Below are the code and all the weights of a small trained network. Each question names an input and a target symbol and asks about switching units off, where a switched-off unit gives its printed mean instead of its output.

import numpy as np


def w(rows, s, z=0):
    codes = np.array(rows[::2]) - 128.0
    scale = np.full(codes.shape[1], s)
    scale[-1] = z or s
    return codes * scale


def norm(h):
    return h / np.sqrt((h * h).mean(-1, keepdims=True) + 1e-5)


def f(y):
    return y / 2 * (1 + np.tanh(0.7978845608 * (y + 0.044715 * y**3)))


def softmax(a):
    e = np.exp(a - a.max(-1, keepdims=True))
    return e / e.sum(-1, keepdims=True)


def log_softmax(a):
    a = a - a.max(-1, keepdims=True)
    return a - np.log(np.exp(a).sum(-1, keepdims=True))


def net(x, mask):
    ids = ['ΔΛΨβημξτ'.index(c) for c in x.split()]
    T = len(ids)
    res = E[ids] + P[:T]
    r = norm(res)
    for j in range(3):
        rows = slice(3 * j, 3 * j + 3)
        q, k, v = (r @ M[0][rows].T for M in (Q, K, V))
        z = softmax(np.where(np.tri(T) > 0, q @ k.T / 3**0.5, -1e9)) @ v
        o = O[0][rows]
        res = res + np.where(mask[j], z, o[:, -1]) @ o[:, :-1]
    y = f(norm(res) @ A[0][:, :-1].T + A[0][:, -1])
    res = res + np.where(mask[3:27], y, B[0][:, -1]) @ B[0][:, :-1]
    return log_softmax(norm(res)[-1] @ U[:, :-1].T + U[:, -1])


Q, K, V, O, A, B = {}, {}, {}, {}, {}, {}
E = w([
[137,168,153,145,106,164,131],'Δ',
[100,174,120,151,102,129,138],'Λ',
[103,77,88,111,161,157,144],'Ψ',
[118,153,145,180,144,118,137],'β',
[120,124,137,99,152,100,3],'η',
[135,164,64,59,206,184,136],'μ',
[192,135,100,99,134,82,136],'ξ',
[102,116,38,183,208,155,113],'τ',
],0.0061)
P = w([
[213,157,6,218,119,193,67],'0',
[181,154,20,201,124,193,81],'1',
[173,171,43,171,133,177,84],'2',
[159,171,68,146,155,152,96],'3',
[146,196,81,144,163,143,106],'4',
[151,196,102,121,174,129,124],'5',
[129,174,121,114,173,118,134],'6',
[130,182,142,99,179,118,143],'7',
[122,192,151,91,178,101,156],'8',
[120,183,184,88,175,105,164],'9',
[105,167,195,68,178,90,171],'10',
[91,150,214,55,174,91,185],'11',
[72,145,225,49,169,85,191],'12',
[84,166,216,49,183,80,171],'13',
],0.0014)
Q[0] = w([
[154,98,148,169,59,111,114],'h1',
[140,138,176,134,111,82,126],'h1',
[155,113,144,133,154,137,109],'h1',
[48,95,90,182,198,124,172],'h2',
[176,224,143,94,172,32,84],'h2',
[108,102,140,123,216,188,170],'h2',
[166,212,160,181,136,110,104],'h3',
[201,7,164,164,103,64,206],'h3',
[176,169,169,37,95,200,129],'h3',
],0.018)
K[0] = w([
[170,102,53,113,143,139,143],'h1',
[145,97,90,106,142,124,80],'h1',
[150,129,134,151,137,145,107],'h1',
[104,118,92,138,135,90,13],'h2',
[71,172,210,136,116,104,133],'h2',
[124,81,132,104,134,126,51],'h2',
[142,209,165,160,143,69,103],'h3',
[236,85,106,177,88,128,251],'h3',
[190,148,176,12,90,131,60],'h3',
],0.016)
V[0] = w([
[155,140,89,154,133,137,254],'h1',
[110,145,93,78,57,164,134],'h1',
[194,110,168,128,155,195,152],'h1',
[161,95,167,142,161,157,103],'h2',
[116,149,121,52,89,149,95],'h2',
[115,151,161,144,87,127,77],'h2',
[125,62,99,141,139,61,92],'h3',
[159,68,139,200,143,98,169],'h3',
[132,159,165,167,158,116,87],'h3',
],0.0093)
O[0] = w([
[242,147,3,121,96,63,129,251],'h1',
[105,119,138,77,159,42,189,111],'h1',
[197,7,113,168,101,138,122,134],'h1',
[169,85,133,84,162,173,161,96],'h2',
[175,121,106,193,100,221,115,89],'h2',
[174,122,158,206,109,111,219,148],'h2',
[156,68,79,177,107,54,191,197],'h3',
[58,145,148,204,72,93,108,23],'h3',
[186,151,140,192,203,135,122,128],'h3',
],0.0042,0.0023)
A[0] = w([
[89,119,79,108,41,109,150,128],'n1',
[152,145,63,132,134,188,156,113],'n2',
[110,162,162,113,114,160,31,103],'n3',
[105,136,85,188,143,104,131,117],'n4',
[90,95,150,44,171,61,74,122],'n5',
[95,222,80,75,104,143,69,114],'n6',
[42,121,144,62,166,202,165,119],'n7',
[127,133,182,158,114,60,38,109],'n8',
[30,84,91,58,28,121,51,62],'n9',
[54,108,118,156,160,220,113,98],'n10',
[209,109,56,137,188,91,123,108],'n11',
[32,111,62,133,127,89,68,69],'n12',
[32,122,141,130,81,158,141,118],'n13',
[42,86,176,178,123,134,119,112],'n14',
[254,141,101,64,10,23,99,2],'n15',
[85,131,124,192,130,111,111,111],'n16',
[157,117,178,135,49,230,76,95],'n17',
[131,111,98,31,85,148,129,113],'n18',
[147,40,143,148,147,140,97,130],'n19',
[75,45,222,118,137,187,38,80],'n20',
[139,141,116,119,133,80,118,123],'n21',
[96,181,189,110,157,149,153,120],'n22',
[59,84,165,92,53,180,153,125],'n23',
[129,126,109,118,129,86,130,113],'n24',
],0.0062,0.0056)
B[0] = w([
[117,154,127,199,184,134,142,161],'n1',
[114,148,137,152,149,99,63,169],'n2',
[94,159,131,100,119,89,163,122],'n3',
[111,119,161,90,136,139,134,147],'n4',
[184,145,117,161,114,185,86,180],'n5',
[161,56,154,138,89,123,171,172],'n6',
[68,122,100,113,78,122,99,148],'n7',
[71,180,104,131,151,127,161,123],'n8',
[120,162,25,181,112,126,199,146],'n9',
[140,110,109,77,171,168,141,122],'n10',
[69,146,168,95,64,126,139,254],'n11',
[81,79,112,157,124,131,72,141],'n12',
[123,166,131,108,74,124,126,112],'n13',
[153,152,106,68,110,101,111,117],'n14',
[135,180,135,97,4,101,18,209],'n15',
[130,132,129,79,138,141,141,117],'n16',
[122,172,114,186,149,176,90,120],'n17',
[158,176,113,110,168,109,200,167],'n18',
[179,96,107,140,91,119,131,133],'n19',
[141,117,112,155,163,11,149,126],'n20',
[102,126,127,136,148,148,153,160],'n21',
[132,96,134,165,109,119,109,139],'n22',
[128,173,152,153,54,122,146,117],'n23',
[111,137,125,139,147,144,140,150],'n24',
],0.014,0.0048)
U = w([
[184,166,161,185,180,199,71,150],'Δ',
[178,55,194,150,108,106,195,173],'Λ',
[118,136,13,190,108,135,181,159],'Ψ',
[50,208,169,109,193,101,183,111],'β',
[164,106,92,129,201,20,75,6],'η',
[173,123,87,1,164,175,137,105],'μ',
[123,177,133,98,26,94,74,195],'ξ',
[26,34,119,117,155,165,74,35],'τ',
],0.0097,0.0014)

Each question gives the input, a string of symbols that net reads in full, and the target symbol t.
The units are the heads (3 rows each of Q, K, V and O) and the neurons (one row each of A and B). Each row of codes is followed by its name. A weight is (code - 128) times the scale printed after its matrix; where a second scale follows, it is the last column's (O, A, B and U).
mask holds one flag per unit, heads first, then neurons. A switched-off unit (its flag False) gives its mean, the last column of its rows in O or B, instead of its output. The means were averaged over made-up inputs and are rounded, as every weight is.
A unit's drop is (log p(t) with every unit on - log p(t) with that unit switched off) / (log p(t) with every unit on - log p(t) with every unit switched off).
The circuit of an input: a set's keep is (log p(t) with only the set's units on - log p(t) with every unit switched off) / (log p(t) with every unit on - log p(t) with every unit switched off). Starting from the 12 units with the biggest drops (on a tie, the unit counted first), units are removed one at a time, each time the one whose removal leaves the highest keep (on an exact tie, the one counted first), for as long as the keep stays at least 0.8.
circuit, biggest first: the units of the circuit, biggest drop first
most important unit: the unit with the biggest drop
top k neurons: the k neurons with the biggest drops, biggest first
which heads matter: for each layer, one digit per head in row order, 1 if its drop is at least 0.15 and else 0, layers parted by /
drop when u is switched off: that unit's drop, to one decimal
input η ξ ξ, target Ψ: circuit, biggest first	h2, h1, h3, n9
input Ψ η μ ξ, target Ψ: circuit, biggest first	h1, h2, h3, n9
input Ψ ξ μ ξ η ξ Λ τ, target β: circuit, biggest first	h1, n15
input Δ Λ μ Ψ η, target β: circuit, biggest first	n8, h1
input ξ μ Δ ξ η Ψ Δ ξ τ ξ Δ Ψ τ, target Λ: which heads matter	110
input η μ Λ ξ Λ ξ β ξ, target Δ: which heads matter	100
input η Δ μ Ψ Λ ξ ξ ξ Ψ, target β: most important unit	h2
input Ψ ξ ξ μ ξ ξ Ψ η Δ Ψ β ξ, target Δ: top 2 neurons	n5, n11
input ξ Ψ μ Λ ξ Ψ τ, target τ: which heads matter	010
input Λ ξ ξ μ Δ ξ η Ψ ξ ξ Ψ Λ ξ η, target η: circuit, biggest first	h1, n20
input ξ η Ψ τ, target μ: circuit, biggest first	n10, h1, n14
input ξ Δ ξ η Δ η ξ μ ξ η Λ Δ, target Λ: circuit, biggest first	h3, n15
input η ξ β ξ Δ μ, target Λ: circuit, biggest first	n15, h2, h1, n11
input μ ξ Ψ Ψ Ψ η μ, target τ: circuit, biggest first	h1, n7
input ξ η τ η β ξ η Λ ξ Ψ Δ Λ ξ μ, target β: circuit, biggest first	n15
input ξ Δ μ μ Ψ Ψ η ξ ξ ξ ξ μ Ψ β, target Δ: which heads matter	011
input ξ Ψ β η ξ ξ μ, target Δ: which heads matter	110
input ξ ξ η μ Ψ ξ β, target Δ: which heads matter	010
input μ ξ Ψ ξ Ψ ξ μ τ, target τ: which heads matter	000
input μ ξ τ Ψ ξ Δ τ Δ ξ Ψ Ψ β, target β: top 2 neurons	n8, n15
input ξ Λ Ψ ξ Δ η Ψ β Δ τ, target Λ: which heads matter	111
input Δ μ Λ Ψ ξ μ Ψ ξ ξ η τ, target β: top 2 neurons	n15, n6
input Δ μ τ ξ ξ ξ Δ Δ μ, target μ: which heads matter	001
input μ η β ξ Ψ β μ Δ Ψ, target Λ: top 3 neurons	n15, n9, n5
input Ψ Ψ Ψ η μ ξ Ψ Δ Ψ ξ ξ ξ, target Λ: top neuron	n15
input μ Ψ β η Δ ξ μ ξ Λ ξ Δ ξ, target Λ: top 2 neurons	n15, n11
input ξ μ Λ ξ η ξ ξ β τ, target Δ: drop when n2 is switched off	0.1
input μ τ Λ, target Λ: drop when n6 is switched off	0.6
input τ τ ξ η ξ μ ξ η Ψ Ψ ξ ξ η, target η: drop when n20 is switched off	1.0
